Here is a tiny trained network, its code and every weight. The questions are about switching its units off for an input and a class, where a switched-off unit gives its printed mean instead of its output.

import numpy as np


def w(rows, s, z=0):
    codes = np.array(rows[::2]) - 128.0
    scale = np.full(codes.shape[1], s)
    scale[-1] = z or s
    return codes * scale


def f(y):
    return y / 2 * (1 + np.tanh(0.7978845608 * (y + 0.044715 * y**3)))


def log_softmax(a):
    a = a - a.max(-1, keepdims=True)
    return a - np.log(np.exp(a).sum(-1, keepdims=True))


def net(x, mask):
    res = np.array(x, float).reshape(1, 4) / 4 @ E
    y = f(res @ A[0][:, :-1].T + A[0][:, -1])
    res = res + np.where(mask, y, B[0][:, -1]) @ B[0][:, :-1]
    return log_softmax(res[-1] @ U[:, :-1].T + U[:, -1])


A, B = {}, {}
E = w([
[103,81,188,102,208],'x0',
[136,130,160,233,142],'x1',
[125,145,131,131,135],'x2',
[176,192,255,110,90],'x3',
],0.0094)
A[0] = w([
[106,149,118,10,120,171],'neuron 1',
[75,111,167,110,213,155],'neuron 2',
[169,168,222,68,115,139],'neuron 3',
[102,189,81,162,16,45],'neuron 4',
[66,122,181,86,243,12],'neuron 5',
[85,52,198,91,197,30],'neuron 6',
[97,177,2,136,45,95],'neuron 7',
[164,110,155,228,132,253],'neuron 8',
[44,153,43,140,209,69],'neuron 9',
[166,129,71,7,90,82],'neuron 10',
[188,169,162,121,87,38],'neuron 11',
[196,52,148,146,119,117],'neuron 12',
],0.0097,0.0033)
B[0] = w([
[101,167,70,207,231,216],'neuron 1',
[171,167,94,186,58,199],'neuron 2',
[58,83,179,99,147,254],'neuron 3',
[189,107,175,199,108,194],'neuron 4',
[169,124,148,197,107,195],'neuron 5',
[166,145,162,204,51,200],'neuron 6',
[126,85,145,165,108,232],'neuron 7',
[43,146,45,123,194,232],'neuron 8',
[122,2,174,28,143,204],'neuron 9',
[120,151,122,183,172,211],'neuron 10',
[102,43,177,155,129,177],'neuron 11',
[164,139,88,108,189,137],'neuron 12',
],0.0092,0.0069)
U = w([
[255,124,179,254,36,83],'0',
[45,20,235,76,144,72],'1',
[2,231,69,211,220,90],'2',
[65,161,133,157,121,254],'3',
[108,233,97,64,99,147],'4',
],0.0086,0.0082)

Each question gives the input, the list of numbers given to net, and the class t.
The units are the neurons (one row each of A and B). Each row of codes is followed by its name. A weight is (code - 128) times the scale printed after its matrix; where a second scale follows, it is the last column's (A, B and U).
mask holds one flag per neuron, in row order. A switched-off neuron (its flag False) gives its mean, the last column of its row in B, instead of its output. The means were averaged over made-up inputs and are rounded, as every weight is.
A unit's drop is (log p(t) with every unit on - log p(t) with that unit switched off) / (log p(t) with every unit on - log p(t) with every unit switched off).
The circuit of an input: a set's keep is (log p(t) with only the set's units on - log p(t) with every unit switched off) / (log p(t) with every unit on - log p(t) with every unit switched off). Starting from all 12 units, units are removed one at a time, each time the one whose removal leaves the highest keep (on an exact tie, the one counted first), for as long as the keep stays at least 0.8.
circuit, biggest first: the units of the circuit, biggest drop first
most important unit: the unit with the biggest drop
top k neurons: the k neurons with the biggest drops, biggest first
drop when u is switched off: that unit's drop, to one decimal
input [8,1,6,-6], class 0: most important unit -> neuron 2
input [-4,1,3,-5], class 1: top 2 neurons -> neuron 9; neuron 2
input [2,-7,6,6], class 2: top 2 neurons -> neuron 1; neuron 9
input [-2,2,-1,3], class 4: circuit, biggest first -> neuron 1; neuron 7; neuron 5; neuron 6
input [-6,3,-5,8], class 1: circuit, biggest first -> neuron 3; neuron 11
input [5,8,4,6], class 2: top 2 neurons -> neuron 8; neuron 9
input [7,6,-5,-4], class 0: top 3 neurons -> neuron 6; neuron 2; neuron 5
input [0,-6,3,-2], class 2: top 2 neurons -> neuron 1; neuron 10
input [-7,-7,2,0], class 0: top 4 neurons -> neuron 4; neuron 8; neuron 7; neuron 3
input [-7,8,-3,3], class 2: top 2 neurons -> neuron 8; neuron 6
input [8,4,-5,6], class 0: top 3 neurons -> neuron 6; neuron 2; neuron 5
input [-6,7,0,-1], class 2: top 2 neurons -> neuron 8; neuron 6
input [-6,-3,-3,-6], class 0: top 4 neurons -> neuron 4; neuron 3; neuron 8; neuron 7
input [1,1,-1,0], class 4: most important unit -> neuron 1
input [3,0,-2,-8], class 1: drop when neuron 9 is switched off -> 0.9
input [-1,1,-2,-6], class 1: drop when neuron 9 is switched off -> 0.4
input [2,-8,-4,6], class 2: drop when neuron 9 is switched off -> 0.2
